How the items are linked:
w750: s>w999, p>w73, n>w955
w55: s>w798, p>w326, n>w569
w955: s>w549, p>w930, n>w435
w930: s>w737, p>w803, n>w868
w897: s>w640, p>w105, n>w985
w476: s>w541, p>w756, n>w20
w977: s>w250, p>w726, n>w783
w210: s>w522, p>w128, n>w541
w358: s>w337, p>w147, n>w326
w664: s>w888, p>w985, n>w492
w514: s>w210, p>w69, n>w476
w537: s>w767, p>w640, n>w888
w527: s>w868, p>w570, n>w767
w258: s>w327, p>w537, n>w334
w327: s>w863, p>w767, n>w924
w374: s>w50, p>w210, n>w344
w334: s>w924, p>w888, n>w179
w783: s>w621, p>w600, n>w771
w50: s>w326, p>w522, n>w21
w105: s>w926, p>w776, n>w652
w69: s>w128, p>w327, n>w756
w776: s>w595, p>w358, n>w55
w756: s>w707, p>w924, n>w258
w863: s>w930, p>w172, n>w527
w803: s>w334, p>w664, n>w596
w640: s>w40, p>w926, n>w902
w575: s>w147, p>w750, n>w522
w570: s>w596, p>w395, n>w40
w621: s>w652, p>w612, n>w726
w549: s>w476, p>w737, n>w73
w73: s>w20, p>w60, n>w930
w654: s>w664, p>w458, n>w395
w344: s>w21, p>w541, n>w514
w337: s>w600, p>w543, n>w642
w595: s>w783, p>w337, n>w798
w902: s>w23, p>w848, n>w105
w684: s>w344, p>w476, n>w999
w937: s>w12, p>w344, n>w543
w848: s>w199, p>w798, n>w776
w798: s>w771, p>w642, n>w358
w199: s>w977, p>w771, n>w595
w12: s>w569, p>w21, n>w374
w147: s>w543, p>w999, n>w904
w179: s>w537, p>w897, n>w664
w40: s>w654, p>w761, n>w23
w737: s>w756, p>w334, n>w60
w726: s>w899, p>w12, n>w600
w642: s>w937, p>w684, n>w147
w868: s>w60, p>w596, n>w172
w652: s>w848, p>w55, n>w899
w395: s>w492, p>w977, n>w761
w985: s>w902, p>w652, n>w250
w596: s>w179, p>w492, n>w654
w522: s>w904, p>w955, n>w509
w767: s>w172, p>w40, n>w956
w172: s>w803, p>w654, n>w570
w926: s>w761, p>w595, n>w848
w21: s>w575, p>w509, n>w210
w543: s>w374, p>w514, n>w684
w60: s>w258, p>w179, n>w803
w326: s>w642, p>w904, n>w575
w761: s>w458, p>w783, n>w199
w509: s>w750, p>w435, n>w128
w250: s>w105, p>w899, n>w621
w612: s>w55, p>w50, n>w12
w899: s>w776, p>w569, n>w612
w458: s>w985, p>w621, n>w977
w128: s>w955, p>w863, n>w707
w23: s>w395, p>w199, n>w926
w904: s>w684, p>w549, n>w750
w20: s>w69, p>w258, n>w737
w888: s>w956, p>w902, n>w897
w492: s>w897, p>w250, n>w458
w569: s>w358, p>w575, n>w50
w999: s>w514, p>w20, n>w549
w707: s>w435, p>w527, n>w327
w924: s>w527, p>w956, n>w537
w956: s>w570, p>w23, n>w640
w435: s>w73, p>w868, n>w863
w600: s>w612, p>w374, n>w937
w771: s>w726, p>w937, n>w337
w541: s>w509, p>w707, n>w69

The rows follow the links: the fewer symbols apart two items are, the more alike their rows tend to be.

Each row is also shifted at random along 5 hidden directions that mean nothing.

Some items, each with a row of numbers:
w955 -> [ -4,   3,  11,  -6,  25,   9, -24, -23,  -9,  -4,  23,  -6,  10, -34,  38,   1, -23,   2, -11,  -8, -15,   6, -17,   4,   6,   5,  11, -36,  -4, -14,   3,   0,  -2, -23,   6,  -4,  24,   8,   5,  -3,   4,  14, -15,  26,  17,   6, -12,  22,  -3,   8]
w750 -> [ 24,   2,   1, -12,   0,   8,  -3, -14,  -1, -13,  21,  -7,  -6, -15,  13,  -3,  -3,   2,   2,  -3,  -5,   0,  -2,   4,   2,   6, -11, -25, -13,   0,   5,  12,  11, -14,  -3,  -9,   5,   4,  -9, -24,   6,   0, -21,  21,  11, -15,  11,   0,  -5,  13]
w327 -> [ 21,  -7,   7,  -6,   6,  -6,   0,   0,  -7,  21,   2,  12,   6,   1,  -6,   7, -14,   1,   6,  -6, -10,   0, -14, -13,   0, -12,  16,  -7,   2, -15,   5,  -4,  12,   3,  -2,  14,  -4,   9,  -3,  -7,  11, -16,  -7,   6,  12,   8, -23,   2,   9,  -2]
w435 -> [-42, -16,   2,  -7,  10,  -3, -23, -24, -27,   0, -16,  -7,  19,  -4,  25,  -4,  -6,   3,  -4,   3, -14,  20,  -5,  -2,   5, -11,  20,  -2,   5,   5,  -8,  -3,   4,  -6,  13,  22,   0,   3, -12,   6,  11,   4,   4,   4,  19,   0,   0,  20,  15,  -8]
w888 -> [ 20,   7,  10, -16, -17,  13,  20,  12,   8,  -4,  26,   8,  -8,   4,  -6,  -5,  12,   5,   2,   9,   5, -21,   4,  -9,  -2,   0,  -9, -10,  -9,  -5,  11,   2,   6,   7, -30,  -2,  -5,  -4,  13, -13,  13,  -6, -16,   5,   7, -11,  -1, -15,   1,   7]
w334 -> [  2,  13,  19,  -3,   2,  19,  14,   3,   9,   0,  42,   3,  11, -20, -12,   6,  -4,   7,  -1,   7,   0,  -5,  -2,  -5,  -2,   2,  -3, -16,   0, -26,  22, -19,  -3,  -9, -15, -10,  21,  11,  18,  -3,  12,  -2, -20,  12,   6,  -5, -21,  -4, -11,   5]
w642 -> [-13,  18,  -4,   5,   8,  -2,   3,   5,  15,   9,  14,   2, -18, -16, -12,  13, -19,   3,   1, -22,   4,   2, -11,  12,  -4,  19, -10, -14, -11, -15,   7,  10,  -9, -13,  -2, -25,  15,   3, -11, -12, -15,  -3,  -1,  18, -17,   7, -14,   4,  -9,  19]
w977 -> [-12,  -4,  -5,   4,   7, -13, -12,   8,  -2,   0, -22,   3,  -5,   6,  14,  -5,   0,   4,  -7, -12,  -4, -13, -16,  -7,   1,   5,  -1,   0,  -4,  21, -12,  16,  -5,   7,   5,  11,  -9,  -3,   5,  10,  -9,   4,   2, -14,   2,  15,   2,   6,  17,  10]
w541 -> [ 11, -18,  -8,   4,   5, -15, -14, -13,  -3,   8, -20,   3,   3,  15,  -2,  -4,  -3, -22,  15, -11,  -6,  13,   4,   4,   0, -12,   8,   6,   4,   3,  -9,  -1,  23,  -4,  23,   8, -10,  -2, -12,  -9,  -2,  -6,   8,  -1,   1,   0,  15,  -5,  -5, -19]
w358 -> [ -6,  -7, -11,  -3,  -3,  -7,   7,  -3, -29,  10,  -6,  -5, -15,  11,  26,  14,  -9,   3,  -7,  19,   2,   5,   7,  -2,  10, -14,   8,   4,   1,  -2, -24,  20,  -6,  26,  -1,   3, -29,  -3, -27,  -2,  16,  -5,   6,   2,   6,  -7,   3,   9,   5, -10]
w522 -> [  9,  -1,   2, -12,  -9,  11,  -2, -16,  -6,  -5,  11,  -2,  -7,   2, -10,  -2,   2,  -1,   3,  -6,   3,   6,   9,  12,   1,  10,  -7,  -3, -17,  -8,  -1,   8,  -1,  -9,  -7,   0,   4,  -9, -18, -15,  11,   2,  -1,  13, -10, -17,   7,   5,   1,   2]
w575 -> [-34,  -1,  -4,   3,   1,   2,  -9, -15,  -3,   5,  -4,  -1,  -4,   4,  -6,   2,  -6, -14,   3,  -4,   4,  18,  12,  19,   0,   4,   3,  11,  -1, -12, -10,  -2,  -5,  -7,  10,  -5,   7, -12, -16,   2,  -3,   9,  19,   7, -18,  -5,   4,   9, -10, -16]
w12 -> [-20,   2, -12,   1,   7, -16,  -9,   2,  -7,  19, -15,   4, -19,   0,  15,  12, -24,   0,  -4, -13,  -4,   7, -13,   4,   1,   0,  14,  -5,   0,  -4, -15,  18,  -5,   5,   4,  -5,  -8,  -2, -22,  -1, -13,  -4,  15,   9,  -5,  16, -12,  14,   7,   2]
w527 -> [  5,  -3,   7,  -7,   2,   6,   9,  -3, -13,   3,  23,  -3,   8, -11,  28,   6,  -6,   1,  -2,  28,  -8,  -1,   5, -12,   9, -24,  12, -17,  14, -14,   2,  -9,  11,  11,  -6,   0, -11,  13,   8,  -6,  23,  -7, -20,  11,  31,  -8,  -5,  -4, -10, -13]
w492 -> [ 39,  12,  16,  -3,  11,  15,   1,   7,   9,   2,  38,  12,  -8, -18,  24,  -2, -11,  -3, -14,   3,  -1, -30, -11,  -5,   4,   0,   3, -29,  -3, -20,  -1,  -1,  -4,   1, -22,  -9,  11,  -7,  35,   6,  10,  14, -15,  10,  11,  12, -18,   2,  -7,  -2]
w569 -> [-17,  -8,  -3,  -2,   1,   6,  18,  -6, -27,  13,  18,   0, -19,  13,   7,  20,  -8,  -5,  -1,  17,   6,  -2,  10,   1,  12,  -6,  -7,   1, -14, -24, -23,  18,  -6,  23,   1,  -1, -23,  -8, -28, -14,  32,  -7,  -7,   8,  -4, -16,  -2,   3,  -6, -14]
w612 -> [-12,  -2, -17,   8, -13, -11,   8,  10,  -4,  -4, -34, -13,  -1,  17, -11,   5,  14,   7,   1,  13,   9,  14,  14,   2,  -2,   0,  -6,  32,   8,  23,  -6,   4, -12,  13,  10,   0, -15,   2, -19,  10, -12,  -4,  18, -18, -13,  -5,  15,  -3,   5,   2]
w684 -> [-33,   5,   3, -12,  -6,  18,  -5, -22,  -6, -18,  18, -12,  -5, -11,   9,  -2,   2,   5,  -5,   1,   4,  10,  10,  17,   3,  14, -10, -11, -17,  -4,   0,   8,  -8, -14,  -7, -10,  13,  -7, -17, -12,   6,  12,  -4,  19,  -5, -20,  11,  12,  -5,   9]
w926 -> [ -3,   8,   5,   3, -11,  14,  13,  10,  13, -25,   7,  -7,   1,   5, -25,  -8,  29,  12,  -1,  -2,  11, -18,   4,  -1,  -5,  22, -33,   7, -18,  19,  11,   2, -12,  -4,  -7,  -3,   7,  -4,  16,   2,   0,   6, -12, -17, -13, -10,  14, -12,   2,  20]
w172 -> [-12,  -2,   5,  -1, -13,   5,  11,   4,   3,   3,  -1,   2,  13,   9, -16,  -2,  11,  -2,   6,  17,   4,   6,  14,  -5,  -3, -13,   9,  16,  14,  -6,   9, -21,   4,   7,  -7,   5,  -2,   1,   8,   6,   6,  -6,   7,  -8,   1,  -5,  -3, -10,  -4, -16]
w537 -> [-11,  13,   5,  -7, -17,   3,   4,  14,  20,  -7,  -5,   3,   9,  -4, -22, -11,  12,  13,   3,  -1,   3,   4,   0,  -2, -10,   4,   5,   7,  10,  11,  24, -16,  -4, -10, -21,  -1,  15,   4,  14,   8, -18,  -2,  10,  -4,  -4,   4,  -6,  -5,   6,  14]
w105 -> [ 51,   6,   0,  -6,   1,  -2,  -7,  12,  -1,  -9,  -9,   1,  -5,  -6,  29,  -9,   1,  16, -18,   0,  -2, -20, -15,  -9,   1,   5,   5,  -9,   2,  21,  -4,  11, -11,   8, -16,   7,  -2,  -2,  18,  16,  -8,  10,   1,  -8,  12,  13,  -3,  10,  19,  18]
w147 -> [ -5,  14,  -5,   2,  -7,   7,   1,  -3,  14, -14,   6, -12,  -4, -12,  -6,   0,   3,   1,   1,   0,   8,  14,  12,  16,  -4,  12, -10,   1,   2,   2,   9,  -3,  -7, -15,   1, -24,  15,   0,  -8,  -4, -17,   7,   6,  11, -13,  -9,  13,   0, -16,   8]
w726 -> [-33,  -4, -15,  19,   4, -14,  -1,   8,  -3,  -7, -32, -16,   5,   5,  10,   6,   7,   3,  -5,  13,   3,  11,   7,   2,   1,  -4,  -4,  23,  16,  23, -10,   0, -10,   8,  24,  -4, -11,   7,  -6,  20, -15,   4,  13, -19,  -4,   4,  17,   1,  -4,  -4]
w737 -> [ 14, -16,   1, -10, -14,   1,   9,  -8, -17,  -5,  -8,  -8,  15,  13,  -8,  -2,  16,   7,  11,  17,  -2,  11,  11, -11,   1, -15,   1,  10,   2,   9,   6,  -3,  13,   6,   3,  17, -17,  10, -13, -11,  18, -15, -10,  -7,  14, -20,  11,  -9,   7,  -4]

From each start, follow one symbol. Which item do you reach?
Answers are names.
---
[-31,   3,  -7,  14,  16,  -6,  -1,   6,   2, -11,  -1, -12,  -4, -14,  22,   7,  -3,   8, -10,  -1,  -1,  -9, -10,  -1,   4,   9, -16,  -9,  -1,  12,  -4,  12,  -7,   0,  17, -12,  -3,  11,   6,   4,  -8,   5, -15,  -5,   5,   7,   8,   0,  -6,  15]
n	w771
---
[-22,  -8,   2,   5,  11,   6,  10,   0, -13,  -1,  13,   0, -10,   7,   4,   6,   3,   0,  -3,   2,   2, -23,  -4,  -7,   8,   6, -20,  -5, -18,  -3, -15,  19,  -4,  13,   5,   7, -12,  -5,   3,  -4,  23,   0, -20,  -8,   0,  -6,   3,  -2,   2,   1]
n	w595
---
[ -9,  -3, -10,  -2,  -2,  -2,   4,   1, -24,   0,  -8, -10, -10,   4,  23,  12,  -3,  11, -11,  19,   2,   7,   4,  -1,   8,  -5,   5,   7,   3,   5, -17,  16, -15,  20,  -1,   1, -19,   0, -22,   5,   8,   2,   6,  -1,   5,  -6,   2,  12,   7,  -1]
n	w937
---
[-11,  -7, -11,   5,   1,  -5,   1, -10, -12,   6,  -3,  -4,  -9,   9,  18,   7,  -8, -18,   2,  16,   3,  15,  18,  12,   7, -16,   6,   8,  10,  -9, -20,   4,   6,  11,  13, -10, -16,  -6, -20,  -4,   6,   1,  12,   6,  -2,  -8,  14,  -1, -17, -27]
p	w210
---
[-34,  -6,  -5,  -2,   4, -16,  -7,   3,   1,   8, -17,   1,  10,  -2,   7,  -2,  -7,   0,   8,  -5, -11,  10, -10,  -9,  -2, -13,  16,  -4,  16,   9,   8,  -6,  18,  -3,   8,   5,  -7,  16,  -1,  -3, -12, -15,   0,   2,  18,   9,  -2,  -3,   6,   1]
p	w179
---
[ 25, -12,  -7,  19,  15, -22,  -1,  14,  -1,  25, -26,  15,  -6,  21, -11,   7,  -8, -14,   4, -14,   0, -13, -12,  -8,   0,  -5,   3,  17,   3,   0, -19,   7,   1,  18,  20,  13, -18,  -6,   4,  12,  -5,  -7,  12, -22, -11,  23,  -9,  -5,   7, -14]
p	w55
---
[ 51,   7, -13,  10,  -6, -16,   1,  20,   2,   5, -37,  -3,   1,   8,  -6,   5,   2,  12,  -6,   6,   6,  11,  -1,  -1,  -5,  -2,  11,  28,  19,  19,  -3,  -4, -17,  11,   3,   0,  -8,   4,  -6,  25, -24,  -2,  28, -19, -11,  13,  -2,   4,  10,   2]
n	w569
---
[ 20,   7,  -2,   2,  -1, -13,  -5,  20,  27,   6, -11,  17,  -5,   5,  -5, -13,  -1,  -9,   4, -16,  -1, -16, -11,  -5,  -8,  -2,   6,  -2,   9,  10,   5,  -5,  11,  -3,  -9,  -3,   2,  -5,  24,   7, -26,   0,  10,  -8,  -1,  21,  -5, -11,   3,   1]
s	w40
---
[-26, -13,   5,   2,   0,   0,  15,  -5,  -7,  14,  11,   5,  10,  14, -20,   8,   3, -14,  16,  11,  -1,   3,  10,  -8,   4, -19,   0,   8,   3, -19,   2, -12,  18,   9,  11,   7, -12,   9,  -1, -12,  24, -18, -12,  -2,   7,  -9,  -3, -17, -13, -22]
s	w60
---
[  0,  -5,   3,   4,   2,  -9,   1,   6,   4,  20,  -8,  12,  13,   7, -15,   2,  -5, -10,   9,   3,  -4,   8,   0,  -6,  -4, -18,  20,  11,  19, -12,   5, -21,  12,   5,   5,   8,  -2,   5,   7,   7,  -1, -10,  11,  -6,   5,  12, -15,  -7,  -3, -20]
n	w537
---
[-23,   3,  -4,  -1, -10,  12,  24,   0, -15, -10,  17, -15, -12,   4,  -2,  15,  10,  13,  -4,  20,  11,   1,  14,   2,   6,   9, -23,   5, -14,  -2,  -5,  15, -14,  13,  -3, -10, -12,   3, -22, -13,  20,  -3, -14,   3,  -6, -24,  10,  -2,  -5,   8]
s	w600
---
[  7, -12,   3,   4,   3,  -4, -12, -10,  -4,   7, -22,   2,  22,   9, -26,  -4,   3,  -6,   9, -10,  -4,  20,   0,   2,  -6,  -3,  11,  20,   5,  -1,   5, -18,   5,  -9,  15,  19,   8,   3,  -5,   8,  -1,  -3,  13, -10,  -7,   3,  -5,   3,   8, -10]
n	w930
---
[ 47,  -2,   9,  -4,  -7,   4,   5,  -1,  -1,   6,  -1,   5,  16,   4, -33,   2,   6,   8,   9,  -7,  -1,   7,  -5,  -7,  -6,   3,   4,   8,  -6,  -6,  17, -13,   2,  -8,  -3,  15,   9,   8,  -3,  -4,   7, -11,  -3,  -3,  -2,  -3, -16,  -1,  11,   9]
n	w258
